Small tables with named rows and columns. After each table, cells are looked up by row and column.

Nivula
cols = Bilevog, Bebu, Veg, Gesop, Dalu, Mugi, Pem, Luv
Dunir: [0.74, 0.75, 0.66, 0.52, 0.40, 0.36, 0.42, 0.54]
Lim: [0.83, 0.41, 0.35, 0.80, 0.64, 0.27, 0.62, 0.81]
Geberi: [0.44, 0.37, 0.42, 0.56, 0.69, 0.74, 0.68, 0.55]
Deku: [0.36, 0.81, 0.74, 0.28, 0.40, 0.84, 0.68, 0.26]
Legoku: [0.36, 0.24, 0.41, 0.71, 0.87, 0.75, 0.46, 0.25]
Tep: [0.65, 0.38, 0.28, 0.43, 0.71, 0.85, 0.71, 0.43]
Saso: [0.30, 0.48, 0.91, 0.15, 0.76, 0.70, 0.16, 0.94]
Rera: [0.33, 0.51, 0.74, 0.78, 0.58, 0.36, 0.35, 0.55]
Keri: [0.61, 0.25, 0.58, 0.86, 0.46, 0.28, 0.73, 0.79]
Dupepa: [0.52, 0.32, 0.52, 0.78, 0.68, 0.37, 0.38, 0.68]
Sofid: [0.94, 0.76, 0.44, 0.21, 0.19, 0.40, 0.71, 0.93]
Rek: [0.76, 0.72, 0.35, 0.40, 0.77, 0.70, 0.34, 0.43]

Legoku, Veg => 0.41
Deku, Mugi => 0.84
Dupepa, Mugi => 0.37
Legoku, Dalu => 0.87
Tep, Gesop => 0.43
Rek, Veg => 0.35
Rera, Mugi => 0.36
Dunir, Mugi => 0.36

Fadabi =
|  | Pes | Rotif | Zugug | Fet | Bevi | Risilas | Razuk | Pufeza | Tuda |
|---|---|---|---|---|---|---|---|---|---|
| Fum | 81 | 163 | 106 | 125 | 88 | 133 | 134 | 119 | 128 |
| Vunese | 154 | 150 | 135 | 27 | 68 | 160 | 154 | 123 | 101 |
| Mizam | 71 | 137 | 234 | 121 | 78 | 179 | 101 | 141 | 116 |

Tuda of Fum is 128
Bevi of Vunese is 68
Pes of Fum is 81
Razuk of Mizam is 101
Pufeza of Vunese is 123
Bevi of Fum is 88
Pufeza of Fum is 119
Risilas of Mizam is 179
Rotif of Fum is 163
Pufeza of Mizam is 141
Razuk of Fum is 134
Which row has the largest Rotif? Fum

Table Fudaluk
columns: Pimob, Mev, Mota, Ruzibu, Tipev, Rodanep, Kula, Ker
Roz: [4727, 6771, 1245, 274, 2128, 1331, 1821, 4801]
Tir: [5235, 4719, -17, 2054, -1306, -933, -3179, 951]
Piz: [-582, 2429, -5780, -1595, -638, 1307, 1614, -3870]
Bisever: [1459, 5781, 2268, 75, 2134, 5873, 7175, 3822]
Goverus: [4522, 6209, 232, 1502, 887, 4536, 2504, -1153]
Gup: [3270, 4602, 2584, 2179, 5347, 5948, 5524, 1750]
Zitiz: [4319, -247, 2581, 5961, 2189, 4392, 724, 103]
Bomip: [4799, 3111, 1392, 3451, 1594, 3361, 813, 1144]
Berere: [2772, 4274, 7592, 3556, 24, 3376, 4831, 6604]

Rodanep of Bisever: 5873
Tipev of Goverus: 887
Pimob of Roz: 4727
Rodanep of Goverus: 4536
Ker of Gup: 1750
Pimob of Zitiz: 4319
Kula of Goverus: 2504
Ruzibu of Piz: -1595
Ker of Zitiz: 103
Ker of Goverus: -1153
Mota of Gup: 2584
Pimob of Tir: 5235
Row with the largest Mev: Roz

Lukuvob
cols = Gomib, Pogi, Kozuzi
Rifi: [57, 18, 64]
Fumorep: [62, 90, 59]
Gemileb: [74, 76, 77]
Vapider: [45, 89, 36]
Mer: [50, 19, 55]
Zolu: [79, 61, 85]
Vozuti: [59, 91, 54]
Ler: [79, 56, 86]

Pogi of Gemileb is 76
Pogi of Vapider is 89
Kozuzi of Zolu is 85
Pogi of Ler is 56
Gomib of Ler is 79
Kozuzi of Mer is 55
Pogi of Zolu is 61
Gomib of Rifi is 57
Gomib of Vozuti is 59
Kozuzi of Vapider is 36
Gomib of Gemileb is 74
Pogi of Rifi is 18
Gomib of Mer is 50
Gomib of Zolu is 79
Kozuzi of Ler is 86
Kozuzi of Fumorep is 59
Row with the largest Pogi: Vozuti

Venop =
          Zab  Koteka  Lizisim
Febave   -2.3    -5.5      0.4
Fadufi   -0.3    -2.3     -2.1
Divepem   0.2     7.1     -3.0
Damube   -2.2     2.7      0.9
Labe     -6.4     0.6      1.5
Zetat     4.7    -3.0     -3.8
Ter       8.7    -1.9     -2.5
Rogezi    1.1    -0.7     -4.5
Govida   -7.6     0.9      1.1
Fum       0.9     4.7     -4.0
Togef    -3.5    -3.7     -3.2

Fum, Koteka: 4.7
Divepem, Zab: 0.2
Rogezi, Zab: 1.1
Ter, Lizisim: -2.5
Togef, Zab: -3.5
Fadufi, Zab: -0.3
Labe, Koteka: 0.6
Fadufi, Lizisim: -2.1
Govida, Lizisim: 1.1
Labe, Lizisim: 1.5
Togef, Lizisim: -3.2
Ter, Koteka: -1.9
Fum, Lizisim: -4.0
Febave, Lizisim: 0.4
Damube, Lizisim: 0.9
Rogezi, Koteka: -0.7
Ter, Zab: 8.7
Febave, Zab: -2.3
Row with the largest Zab: Ter

